Here is a tiny trained network, its code and every weight. The questions are about switching its units off for an input and a class, where a switched-off unit gives its printed mean instead of its output.

import numpy as np


def w(rows, s, z=0):
    codes = np.array(rows[::2]) - 128.0
    scale = np.full(codes.shape[1], s)
    scale[-1] = z or s
    return codes * scale


def f(y):
    return y / 2 * (1 + np.tanh(0.7978845608 * (y + 0.044715 * y**3)))


def log_softmax(a):
    a = a - a.max(-1, keepdims=True)
    return a - np.log(np.exp(a).sum(-1, keepdims=True))


def net(x, mask):
    res = np.array(x, float).reshape(1, 7) / 4 @ E
    y = f(res @ A[0][:, :-1].T + A[0][:, -1])
    res = res + np.where(mask, y, B[0][:, -1]) @ B[0][:, :-1]
    return log_softmax(res[-1] @ U[:, :-1].T + U[:, -1])


A, B = {}, {}
E = w([
[93,97,245,164,135,156,161,137],'x0',
[114,162,139,171,33,57,185,137],'x1',
[68,151,194,138,114,54,78,97],'x2',
[157,134,122,48,161,100,117,135],'x3',
[60,20,131,108,153,62,136,136],'x4',
[113,107,149,122,175,83,214,77],'x5',
[134,82,105,228,108,130,83,230],'x6',
],0.011)
A[0] = w([
[142,140,166,145,120,170,155,155,2],'N0',
[147,60,25,36,205,175,123,144,158],'N1',
[154,209,108,97,126,78,145,85,171],'N2',
[183,202,89,69,87,107,144,81,115],'N3',
[132,123,102,185,67,129,112,185,125],'N4',
[129,123,136,81,209,147,112,114,152],'N5',
[162,145,207,128,176,171,194,122,178],'N6',
[147,147,174,152,139,88,139,121,180],'N7',
[133,156,75,174,85,143,112,140,90],'N8',
[145,137,151,135,129,200,143,103,70],'N9',
[103,119,131,123,99,91,165,174,106],'N10',
[130,113,195,57,133,101,111,93,193],'N11',
[208,182,90,104,64,157,52,220,119],'N12',
[80,157,175,68,189,117,98,112,63],'N13',
[73,138,155,184,46,138,134,87,31],'N14',
[116,122,153,87,128,108,117,85,129],'N15',
[90,102,113,139,131,34,100,126,58],'N16',
[170,103,75,133,141,103,146,172,79],'N17',
[203,185,112,110,117,91,133,73,119],'N18',
[123,74,163,121,127,103,155,85,103],'N19',
[80,88,126,118,121,5,133,144,148],'N20',
[111,103,151,58,161,114,133,106,62],'N21',
[124,72,85,112,139,166,135,162,129],'N22',
[146,167,114,101,136,122,158,73,41],'N23',
[162,123,205,129,157,183,187,117,138],'N24',
[73,104,121,132,138,22,132,133,128],'N25',
[130,97,151,130,124,54,99,120,25],'N26',
[166,158,110,115,80,119,137,98,50],'N27',
[147,122,127,161,96,57,216,216,137],'N28',
[83,101,131,129,41,122,171,134,99],'N29',
[189,165,91,155,100,157,73,147,68],'N30',
[104,126,143,140,157,126,146,139,48],'N31',
],0.013,0.0057)
B[0] = w([
[122,100,86,137,125,150,136,133,152],'N0',
[250,145,113,133,175,88,120,122,253],'N1',
[110,125,102,70,90,126,171,112,201],'N2',
[85,120,54,119,126,91,175,88,209],'N3',
[157,146,134,105,88,140,118,136,205],'N4',
[155,151,127,117,125,123,98,180,186],'N5',
[98,97,63,148,98,138,114,148,205],'N6',
[127,105,109,133,111,151,127,140,171],'N7',
[115,155,155,136,104,109,137,150,179],'N8',
[95,107,92,114,135,117,110,169,164],'N9',
[157,125,135,143,99,149,99,113,162],'N10',
[113,116,184,102,90,130,93,203,195],'N11',
[117,188,164,213,133,94,77,144,248],'N12',
[104,115,204,95,109,157,100,193,175],'N13',
[178,128,100,74,147,136,150,188,186],'N14',
[134,116,149,82,106,136,116,155,165],'N15',
[94,107,79,138,126,142,102,165,175],'N16',
[140,123,140,149,139,139,109,60,168],'N17',
[109,124,86,128,106,125,180,98,188],'N18',
[128,165,140,155,114,136,89,142,173],'N19',
[93,108,94,152,93,107,41,120,213],'N20',
[148,153,141,104,110,105,121,168,170],'N21',
[165,95,107,107,130,113,89,93,180],'N22',
[134,128,99,105,109,111,150,152,167],'N23',
[100,85,60,172,98,129,120,113,197],'N24',
[80,119,93,137,108,129,51,162,198],'N25',
[90,120,121,138,140,130,112,119,154],'N26',
[104,130,128,120,143,113,168,93,156],'N27',
[138,94,232,160,81,161,108,89,207],'N28',
[187,161,179,77,85,118,128,182,178],'N29',
[111,184,169,173,122,86,117,173,198],'N30',
[131,139,115,161,129,134,127,105,135],'N31',
],0.012,0.017)
U = w([
[106,144,252,88,181,155,93,131,6],'0',
[175,106,171,134,95,187,182,113,1],'1',
[31,122,140,133,57,145,98,123,215],'2',
[86,216,139,137,134,104,172,81,64],'3',
[170,91,145,138,135,131,108,18,51],'4',
[166,165,178,124,99,121,80,143,216],'5',
[144,129,56,153,184,128,100,107,140],'6',
[114,113,78,48,105,125,166,112,158],'7',
],0.012,0.0047)

Each question gives the input, the list of numbers given to net, and the class t.
The units are the neurons (one row each of A and B). Each row of codes is followed by its name. A weight is (code - 128) times the scale printed after its matrix; where a second scale follows, it is the last column's (A, B and U).
mask holds one flag per neuron, in row order. A switched-off neuron (its flag False) gives its mean, the last column of its row in B, instead of its output. The means were averaged over made-up inputs and are rounded, as every weight is.
A unit's drop is (log p(t) with every unit on - log p(t) with that unit switched off) / (log p(t) with every unit on - log p(t) with every unit switched off).
The circuit of an input: a set's keep is (log p(t) with only the set's units on - log p(t) with every unit switched off) / (log p(t) with every unit on - log p(t) with every unit switched off). Starting from the 12 units with the biggest drops (on a tie, the unit counted first), units are removed one at a time, each time the one whose removal leaves the highest keep (on an exact tie, the one counted first), for as long as the keep stays at least 0.8.
units of the circuit, in order: the units of the circuit, biggest drop first
k most important neurons: the k neurons with the biggest drops, biggest first
drop when u is switched off: that unit's drop, to one decimal
input [-3,-6,-5,-8,-1,3,-8], class 7: units of the circuit, in order : [N12]
input [5,-6,-8,-6,6,-3,-8], class 6: 2 most important neurons : [N24; N1]
input [-6,-3,-3,5,8,3,-4], class 5: 3 most important neurons : [N11; N1; N21]
input [-8,6,-6,6,5,5,8], class 4: units of the circuit, in order : [N17; N28]
input [-2,6,6,-6,-7,-1,-3], class 7: 2 most important neurons : [N14; N2]
input [1,-6,4,2,-6,5,6], class 2: 2 most important neurons : [N1; N14]
input [6,7,0,-4,-1,4,6], class 5: 4 most important neurons : [N29; N14; N3; N4]
input [2,7,7,5,0,-6,-7], class 2: 2 most important neurons : [N1; N11]
input [0,-8,-5,5,-1,3,-6], class 7: 2 most important neurons : [N12; N3]
input [-2,-8,-6,8,2,0,8], class 6: 3 most important neurons : [N1; N28; N11]
input [-5,-2,-4,-2,3,6,-2], class 6: 2 most important neurons : [N1; N28]
input [4,6,-4,-5,-8,-6,-3], class 2: 2 most important neurons : [N1; N9]
input [-3,1,-6,3,-7,4,1], class 3: drop when N12 is switched off : 0.0
input [2,0,5,8,-4,0,-1], class 2: units of the circuit, in order : [N1]
input [8,-2,-2,3,-4,-5,3], class 2: drop when N1 is switched off : 1.0
input [6,1,-2,0,-5,3,-3], class 2: drop when N1 is switched off : 1.0
